Below are the code and all the weights of a small trained network. Each question names an input and a target symbol and asks about switching units off, where a switched-off unit gives its printed mean instead of its output.

import numpy as np


def w(rows, s, z=0):
    codes = np.array(rows[::2]) - 128.0
    scale = np.full(codes.shape[1], s)
    scale[-1] = z or s
    return codes * scale


def norm(h):
    return h / np.sqrt((h * h).mean(-1, keepdims=True) + 1e-5)


def softmax(a):
    e = np.exp(a - a.max(-1, keepdims=True))
    return e / e.sum(-1, keepdims=True)


def log_softmax(a):
    a = a - a.max(-1, keepdims=True)
    return a - np.log(np.exp(a).sum(-1, keepdims=True))


def net(x, mask):
    ids = ['Δαβηλξφψ'.index(c) for c in x.split()]
    T = len(ids)
    res = E[ids] + P[:T]
    u = 0
    for l in range(2):
        r = norm(res)
        for j in range(3):
            rows = slice(4 * j, 4 * j + 4)
            q, k, v = (r @ M[l][rows].T for M in (Q, K, V))
            z = softmax(np.where(np.tri(T) > 0, q @ k.T / 4**0.5, -1e9)) @ v
            o = O[l][rows]
            res = res + np.where(mask[u + j], z, o[:, -1]) @ o[:, :-1]
        u += 3
    return log_softmax(norm(res)[-1] @ U[:, :-1].T + U[:, -1])


Q, K, V, O = {}, {}, {}, {}
E = w([
[120,130,119],'Δ',
[93,178,111],'α',
[126,116,55],'β',
[107,182,137],'η',
[254,159,133],'λ',
[111,154,199],'ξ',
[154,145,126],'φ',
[132,117,104],'ψ',
],0.025)
P = w([
[2,36,91],'0',
[61,108,179],'1',
[105,135,186],'2',
[147,137,181],'3',
[202,165,206],'4',
[234,115,147],'5',
],0.0036)
Q[0] = w([
[80,251,107],'L0H0',
[56,157,130],'L0H0',
[174,68,146],'L0H0',
[97,64,127],'L0H0',
[99,171,66],'L0H1',
[187,65,162],'L0H1',
[90,172,98],'L0H1',
[87,170,144],'L0H1',
[84,113,138],'L0H2',
[186,72,162],'L0H2',
[215,75,157],'L0H2',
[169,157,63],'L0H2',
],0.017)
K[0] = w([
[120,248,124],'L0H0',
[76,112,95],'L0H0',
[155,29,105],'L0H0',
[78,119,162],'L0H0',
[86,197,129],'L0H1',
[221,113,175],'L0H1',
[71,149,105],'L0H1',
[71,89,91],'L0H1',
[86,124,93],'L0H2',
[61,145,166],'L0H2',
[76,151,185],'L0H2',
[162,191,91],'L0H2',
],0.018)
V[0] = w([
[197,71,2],'L0H0',
[82,178,99],'L0H0',
[104,154,106],'L0H0',
[188,67,123],'L0H0',
[126,128,132],'L0H1',
[143,118,104],'L0H1',
[160,181,232],'L0H1',
[96,164,204],'L0H1',
[93,186,108],'L0H2',
[108,179,135],'L0H2',
[124,129,116],'L0H2',
[103,193,154],'L0H2',
],0.0066)
O[0] = w([
[253,125,243,185],'L0H0',
[86,36,150,250],'L0H0',
[110,72,150,200],'L0H0',
[200,218,136,29],'L0H0',
[124,133,128,124],'L0H1',
[111,89,145,137],'L0H1',
[224,156,162,51],'L0H1',
[175,216,92,97],'L0H1',
[31,114,142,223],'L0H2',
[81,122,96,168],'L0H2',
[129,134,137,151],'L0H2',
[61,108,84,147],'L0H2',
],0.0048,0.002)
Q[1] = w([
[152,99,114],'L1H0',
[129,108,105],'L1H0',
[166,67,88],'L1H0',
[94,178,159],'L1H0',
[229,121,119],'L1H1',
[95,55,9],'L1H1',
[100,109,229],'L1H1',
[122,251,117],'L1H1',
[104,72,181],'L1H2',
[176,136,114],'L1H2',
[154,153,97],'L1H2',
[229,230,14],'L1H2',
],0.017)
K[1] = w([
[140,133,102],'L1H0',
[141,96,145],'L1H0',
[158,111,100],'L1H0',
[104,137,157],'L1H0',
[197,57,97],'L1H1',
[57,63,4],'L1H1',
[107,145,230],'L1H1',
[173,226,116],'L1H1',
[131,133,82],'L1H2',
[144,181,157],'L1H2',
[131,128,162],'L1H2',
[141,156,251],'L1H2',
],0.019)
V[1] = w([
[154,107,36],'L1H0',
[162,135,36],'L1H0',
[102,54,145],'L1H0',
[137,71,54],'L1H0',
[200,169,84],'L1H1',
[181,133,132],'L1H1',
[2,85,165],'L1H1',
[85,164,63],'L1H1',
[132,118,120],'L1H2',
[154,72,69],'L1H2',
[93,177,142],'L1H2',
[104,154,137],'L1H2',
],0.0089)
O[1] = w([
[126,199,166,222],'L1H0',
[139,204,144,189],'L1H0',
[94,135,201,199],'L1H0',
[110,197,205,250],'L1H0',
[64,77,153,123],'L1H1',
[85,154,141,96],'L1H1',
[227,136,95,167],'L1H1',
[151,2,128,202],'L1H1',
[126,125,127,135],'L1H2',
[122,86,87,174],'L1H2',
[146,98,167,105],'L1H2',
[137,113,168,116],'L1H2',
],0.0073,0.0024)
U = w([
[126,96,136,37],'Δ',
[38,99,19,140],'α',
[138,111,130,26],'β',
[249,184,152,136],'η',
[182,17,198,207],'λ',
[148,107,137,108],'ξ',
[52,95,173,189],'φ',
[159,196,76,254],'ψ',
],0.015,0.0048)

Each question gives the input, a string of symbols that net reads in full, and the target symbol t.
The units are the heads (4 rows each of Q, K, V and O). Each row of codes is followed by its name. A weight is (code - 128) times the scale printed after its matrix; where a second scale follows, it is the last column's (O and U).
mask holds one flag per head, layer by layer. A switched-off head (its flag False) gives its mean, the last column of its rows in O, instead of its output. The means were averaged over made-up inputs and are rounded, as every weight is.
A unit's drop is (log p(t) with every unit on - log p(t) with that unit switched off) / (log p(t) with every unit on - log p(t) with every unit switched off).
The circuit of an input: a set's keep is (log p(t) with only the set's units on - log p(t) with every unit switched off) / (log p(t) with every unit on - log p(t) with every unit switched off). Starting from all 6 units, units are removed one at a time, each time the one whose removal leaves the highest keep (on an exact tie, the one counted first), for as long as the keep stays at least 0.8.
circuit, biggest first: the units of the circuit, biggest drop first
most important unit: the unit with the biggest drop
heads that matter: for each layer, one digit per head in row order, 1 if its drop is at least 0.15 and else 0, layers parted by /
drop when u is switched off: that unit's drop, to one decimal
input β Δ ξ, target λ: circuit, biggest first -> L1H0
input λ φ β ψ φ, target ψ: circuit, biggest first -> L1H1, L1H0, L0H0
input φ λ β β Δ ψ, target ψ: circuit, biggest first -> L0H0, L1H1, L1H0
input Δ β ξ, target λ: circuit, biggest first -> L1H0, L1H1
input β β φ α φ Δ, target φ: circuit, biggest first -> L1H1, L0H0
input β β β Δ Δ, target ψ: heads that matter -> 100 / 111
input λ β β, target ψ: heads that matter -> 111 / 101
input β β Δ β ψ β, target η: heads that matter -> 000 / 100
input β η α Δ, target α: heads that matter -> 100 / 001
input β Δ β η, target α: heads that matter -> 000 / 000
input α ξ η η Δ, target α: heads that matter -> 101 / 000
input Δ β β, target ψ: heads that matter -> 111 / 111
input η φ β β Δ, target ψ: heads that matter -> 000 / 110
input β β β, target η: most important unit -> L0H0
input Δ φ φ β α, target α: drop when L0H0 is switched off -> 0.0
input φ β α, target α: drop when L0H0 is switched off -> 0.1
input η β β β ψ, target ψ: drop when L1H1 is switched off -> 0.3
input ξ β Δ φ, target φ: drop when L1H1 is switched off -> 1.3
